Below is a small trained network, with its code and all its weights. Each question gives an input and a class and asks what happens when units are switched off, that is, made to give their printed mean instead of their output.

import numpy as np


def w(rows, s, z=0):
    codes = np.array(rows[::2]) - 128.0
    scale = np.full(codes.shape[1], s)
    scale[-1] = z or s
    return codes * scale


def f(y):
    return y / 2 * (1 + np.tanh(0.7978845608 * (y + 0.044715 * y**3)))


def log_softmax(a):
    a = a - a.max(-1, keepdims=True)
    return a - np.log(np.exp(a).sum(-1, keepdims=True))


def net(x, mask):
    res = np.array(x, float).reshape(1, 8) / 4 @ E
    y = f(res @ A[0][:, :-1].T + A[0][:, -1])
    res = res + np.where(mask, y, B[0][:, -1]) @ B[0][:, :-1]
    return log_softmax(res[-1] @ U[:, :-1].T + U[:, -1])


A, B = {}, {}
E = w([
[129,129,129,129,128,127],'x0',
[193,100,22,131,78,81],'x1',
[130,129,127,128,127,127],'x2',
[44,146,126,59,26,126],'x3',
[155,250,78,143,121,213],'x4',
[126,126,126,126,131,132],'x5',
[25,133,85,204,158,88],'x6',
[131,193,118,27,209,49],'x7',
],0.011)
A[0] = w([
[186,122,128,47,119,130,114],'neuron 1',
[116,2,164,103,164,38,56],'neuron 2',
[109,75,137,141,122,103,79],'neuron 3',
[166,184,48,145,111,147,114],'neuron 4',
[129,47,126,99,128,109,5],'neuron 5',
[67,137,55,216,122,124,88],'neuron 6',
[165,77,101,187,179,186,83],'neuron 7',
[90,144,233,178,133,181,156],'neuron 8',
[123,54,157,125,82,75,100],'neuron 9',
[159,138,50,78,144,68,86],'neuron 10',
[201,90,106,50,119,145,98],'neuron 11',
[85,151,90,139,165,85,92],'neuron 12',
[64,101,70,157,151,104,59],'neuron 13',
[152,142,70,82,145,83,91],'neuron 14',
[165,60,35,182,52,147,97],'neuron 15',
[96,130,120,109,53,128,76],'neuron 16',
[192,73,178,141,64,207,130],'neuron 17',
[175,94,150,107,100,160,96],'neuron 18',
[75,91,107,120,52,182,74],'neuron 19',
[79,189,129,39,83,63,68],'neuron 20',
[190,149,155,23,147,113,73],'neuron 21',
[163,87,70,175,62,120,65],'neuron 22',
[69,134,75,127,180,97,99],'neuron 23',
[123,225,104,153,110,179,21],'neuron 24',
[190,96,161,234,155,142,119],'neuron 25',
[186,141,119,136,232,87,81],'neuron 26',
],0.012,0.0028)
B[0] = w([
[170,138,175,183,65,102,185],'neuron 1',
[221,229,84,113,164,222,249],'neuron 2',
[133,178,100,162,134,194,168],'neuron 3',
[221,191,120,89,120,255,193],'neuron 4',
[208,220,85,109,150,182,171],'neuron 5',
[189,184,190,192,80,73,204],'neuron 6',
[130,133,46,90,85,42,188],'neuron 7',
[90,21,230,42,191,173,210],'neuron 8',
[141,188,87,114,137,239,199],'neuron 9',
[57,61,191,91,216,131,190],'neuron 10',
[181,167,153,183,118,105,188],'neuron 11',
[166,89,165,205,109,90,173],'neuron 12',
[235,117,193,182,65,86,180],'neuron 13',
[67,95,157,124,205,138,177],'neuron 14',
[60,15,206,103,253,142,223],'neuron 15',
[174,107,70,65,67,93,179],'neuron 16',
[75,156,132,244,114,91,215],'neuron 17',
[167,135,187,163,84,68,167],'neuron 18',
[4,96,35,120,58,33,199],'neuron 19',
[17,70,56,68,79,85,219],'neuron 20',
[79,154,180,222,125,44,208],'neuron 21',
[109,89,156,74,202,143,194],'neuron 22',
[193,150,189,214,117,76,181],'neuron 23',
[179,230,102,100,169,210,202],'neuron 24',
[72,95,41,71,59,63,205],'neuron 25',
[16,53,1,40,34,76,203],'neuron 26',
],0.0077,0.015)
U = w([
[111,108,6,80,56,93,79],'0',
[163,219,68,121,153,215,111],'1',
[155,151,156,233,103,83,100],'2',
[83,113,89,139,162,114,254],'3',
[114,71,181,62,228,144,81],'4',
],0.017,0.013)

Each question gives the input, the list of numbers given to net, and the class t.
The units are the neurons (one row each of A and B). Each row of codes is followed by its name. A weight is (code - 128) times the scale printed after its matrix; where a second scale follows, it is the last column's (A, B and U).
mask holds one flag per neuron, in row order. A switched-off neuron (its flag False) gives its mean, the last column of its row in B, instead of its output. The means were averaged over made-up inputs and are rounded, as every weight is.
A unit's drop is (log p(t) with every unit on - log p(t) with that unit switched off) / (log p(t) with every unit on - log p(t) with every unit switched off).
The circuit of an input: a set's keep is (log p(t) with only the set's units on - log p(t) with every unit switched off) / (log p(t) with every unit on - log p(t) with every unit switched off). Starting from the 12 units with the biggest drops (on a tie, the unit counted first), units are removed one at a time, each time the one whose removal leaves the highest keep (on an exact tie, the one counted first), for as long as the keep stays at least 0.8.
circuit, biggest first: the units of the circuit, biggest drop first
most important unit: the unit with the biggest drop
top k neurons: the k neurons with the biggest drops, biggest first
drop of u: that unit's drop, to one decimal
input [-2,7,-6,5,3,8,8,-6], class 2: most important unit -> neuron 6
input [2,6,7,-5,-6,8,-6,8], class 3: top 2 neurons -> [neuron 26; neuron 10]
input [2,-7,2,-6,-8,-5,2,-5], class 1: top 2 neurons -> [neuron 2; neuron 15]
input [8,0,0,3,3,-7,2,-4], class 3: top 2 neurons -> [neuron 2; neuron 26]
input [-5,-8,8,-6,-2,-5,6,0], class 4: top 4 neurons -> [neuron 8; neuron 19; neuron 17; neuron 20]
input [4,6,-8,-5,3,7,2,-2], class 4: top 4 neurons -> [neuron 15; neuron 22; neuron 19; neuron 20]
input [4,8,-5,-3,-7,3,-1,-2], class 4: top 3 neurons -> [neuron 15; neuron 22; neuron 10]
input [-4,2,3,-3,-8,-6,-7,-2], class 1: top 3 neurons -> [neuron 2; neuron 9; neuron 5]
input [-8,2,0,-4,3,6,-2,5], class 3: top 2 neurons -> [neuron 26; neuron 10]
input [-7,3,8,3,0,3,4,5], class 3: top 4 neurons -> [neuron 20; neuron 10; neuron 15; neuron 8]
input [2,-4,4,8,-8,-2,7,4], class 0: top 4 neurons -> [neuron 20; neuron 24; neuron 4; neuron 16]
input [8,2,8,-5,-5,8,-7,-8], class 3: top 2 neurons -> [neuron 15; neuron 25]
input [4,-6,7,-7,5,-4,6,-1], class 0: top 3 neurons -> [neuron 25; neuron 26; neuron 7]
input [1,2,2,-8,1,-2,-5,-7], class 0: circuit, biggest first -> [neuron 25]
input [4,-4,7,0,4,-4,-3,-8], class 3: top 2 neurons -> [neuron 17; neuron 8]
input [6,5,5,-2,-5,-8,8,6], class 2: drop of neuron 20 -> 0.0
input [2,3,0,6,8,-4,1,-2], class 1: drop of neuron 26 -> 0.2
input [-1,1,1,-6,4,-7,-3,6], class 0: drop of neuron 15 -> 0.5
